Here is a tiny trained network, its code and every weight. The questions are about switching its units off for an input and a target symbol, where a switched-off unit gives its printed mean instead of its output.

import numpy as np


def w(rows, s, z=0):
    codes = np.array(rows[::2]) - 128.0
    scale = np.full(codes.shape[1], s)
    scale[-1] = z or s
    return codes * scale


def f(y):
    return np.maximum(y, 0)


def softmax(a):
    e = np.exp(a - a.max(-1, keepdims=True))
    return e / e.sum(-1, keepdims=True)


def log_softmax(a):
    a = a - a.max(-1, keepdims=True)
    return a - np.log(np.exp(a).sum(-1, keepdims=True))


def net(x, mask):
    ids = ['εζημπσφψω'.index(c) for c in x.split()]
    T = len(ids)
    res = E[ids] + P[:T]
    r = res
    for j in range(3):
        rows = slice(2 * j, 2 * j + 2)
        q, k, v = (r @ M[0][rows].T for M in (Q, K, V))
        z = softmax(np.where(np.tri(T) > 0, q @ k.T / 2**0.5, -1e9)) @ v
        o = O[0][rows]
        res = res + np.where(mask[j], z, o[:, -1]) @ o[:, :-1]
    y = f(res @ A[0][:, :-1].T + A[0][:, -1])
    res = res + np.where(mask[3:19], y, B[0][:, -1]) @ B[0][:, :-1]
    return log_softmax(res[-1] @ U[:, :-1].T + U[:, -1])


Q, K, V, O, A, B = {}, {}, {}, {}, {}, {}
E = w([
[173,222,135],'ε',
[70,133,166],'ζ',
[182,22,95],'η',
[107,77,5],'μ',
[170,129,103],'π',
[214,150,181],'σ',
[55,127,179],'φ',
[137,158,56],'ψ',
[111,220,54],'ω',
],0.011)
P = w([
[246,81,63],'0',
[118,131,149],'1',
[126,117,144],'2',
[142,125,123],'3',
[127,124,143],'4',
[132,126,141],'5',
[149,111,132],'6',
[142,133,144],'7',
[142,115,146],'8',
[156,95,147],'9',
],0.012)
Q[0] = w([
[72,146,191],'H1',
[6,88,209],'H1',
[182,167,136],'H2',
[152,149,94],'H2',
[152,121,206],'H3',
[185,107,118],'H3',
],0.02)
K[0] = w([
[36,133,133],'H1',
[4,169,180],'H1',
[93,131,102],'H2',
[97,115,180],'H2',
[228,179,104],'H3',
[120,202,151],'H3',
],0.017)
V[0] = w([
[99,4,130],'H1',
[43,142,44],'H1',
[64,34,150],'H2',
[64,199,26],'H2',
[101,143,81],'H3',
[148,226,120],'H3',
],0.018)
O[0] = w([
[139,197,200,253],'H1',
[65,25,198,103],'H1',
[200,157,145,49],'H2',
[170,8,102,208],'H2',
[196,68,143,186],'H3',
[101,88,76,108],'H3',
],0.015,0.0045)
A[0] = w([
[173,188,112,135],'N1',
[32,216,159,124],'N2',
[41,159,114,147],'N3',
[194,54,86,183],'N4',
[69,191,91,137],'N5',
[169,44,116,159],'N6',
[62,118,127,128],'N7',
[201,157,215,127],'N8',
[1,167,136,72],'N9',
[246,145,90,50],'N10',
[85,86,215,96],'N11',
[82,138,145,81],'N12',
[56,95,167,77],'N13',
[159,167,127,254],'N14',
[118,74,210,151],'N15',
[101,124,51,140],'N16',
],0.0086,0.0036)
B[0] = w([
[142,60,170,186],'N1',
[209,78,83,176],'N2',
[132,136,108,151],'N3',
[21,124,194,246],'N4',
[208,97,128,173],'N5',
[89,181,132,229],'N6',
[105,169,149,147],'N7',
[86,89,98,238],'N8',
[186,157,120,151],'N9',
[103,221,116,209],'N10',
[150,218,47,218],'N11',
[137,173,186,138],'N12',
[103,88,102,168],'N13',
[56,2,178,184],'N14',
[47,245,118,235],'N15',
[163,181,193,207],'N16',
],0.0076,0.011)
U = w([
[110,162,48,178],'ε',
[162,119,163,170],'ζ',
[204,170,253,98],'η',
[107,238,237,156],'μ',
[160,146,142,111],'π',
[186,212,134,3],'σ',
[166,123,182,207],'φ',
[127,111,143,95],'ψ',
[107,77,130,94],'ω',
],0.0081,0.0052)

Each question gives the input, a string of symbols that net reads in full, and the target symbol t.
The units are the heads (2 rows each of Q, K, V and O) and the neurons (one row each of A and B). Each row of codes is followed by its name. A weight is (code - 128) times the scale printed after its matrix; where a second scale follows, it is the last column's (O, A, B and U).
mask holds one flag per unit, heads first, then neurons. A switched-off unit (its flag False) gives its mean, the last column of its rows in O or B, instead of its output. The means were averaged over made-up inputs and are rounded, as every weight is.
A unit's drop is (log p(t) with every unit on - log p(t) with that unit switched off) / (log p(t) with every unit on - log p(t) with every unit switched off).
The circuit of an input: a set's keep is (log p(t) with only the set's units on - log p(t) with every unit switched off) / (log p(t) with every unit on - log p(t) with every unit switched off). Starting from the 12 units with the biggest drops (on a tie, the unit counted first), units are removed one at a time, each time the one whose removal leaves the highest keep (on an exact tie, the one counted first), for as long as the keep stays at least 0.8.
units of the circuit, in order: the units of the circuit, biggest drop first
k most important neurons: the k neurons with the biggest drops, biggest first
heads that matter: for each layer, one digit per head in row order, 1 if its drop is at least 0.15 and else 0, layers parted by /
input η μ μ ζ μ φ, target η: heads that matter -> 011
input ε μ φ μ μ φ ε μ σ σ, target ε: heads that matter -> 101
input ω μ μ μ σ μ ε ε ψ, target ω: units of the circuit, in order -> (H1)
input η μ π, target η: 3 most important neurons -> (N1, N15, N2)
input σ ζ π η π φ ε σ, target σ: 2 most important neurons -> (N10, N4)
input σ ε ψ ε, target σ: 3 most important neurons -> (N16, N10, N5)
input μ σ μ, target μ: 2 most important neurons -> (N15, N12)
input σ μ μ ε μ η, target σ: 2 most important neurons -> (N10, N16)
input μ ζ μ μ η, target μ: units of the circuit, in order -> (H1, N15)
input φ μ φ η μ η, target η: 2 most important neurons -> (N15, N1)
input ε μ ψ φ ζ, target ε: units of the circuit, in order -> (H2, N4, H3)
input η ε φ σ η η φ μ ε, target η: units of the circuit, in order -> (H1, N1, N2, N15)
input η φ μ π π μ η η, target η: units of the circuit, in order -> (H1, N1, N15)
input ε μ η μ π, target ε: heads that matter -> 100
input σ ε μ, target σ: units of the circuit, in order -> (H1, N16)
input σ μ η μ σ μ μ, target σ: 2 most important neurons -> (N10, N4)
input ε φ μ μ φ, target ε: heads that matter -> 010
input μ σ μ μ η ω μ μ σ η, target μ: 2 most important neurons -> (N15, N2)
input ε ε ω, target ε: heads that matter -> 100
input ω μ ε μ μ, target ω: most important neuron -> (N4)
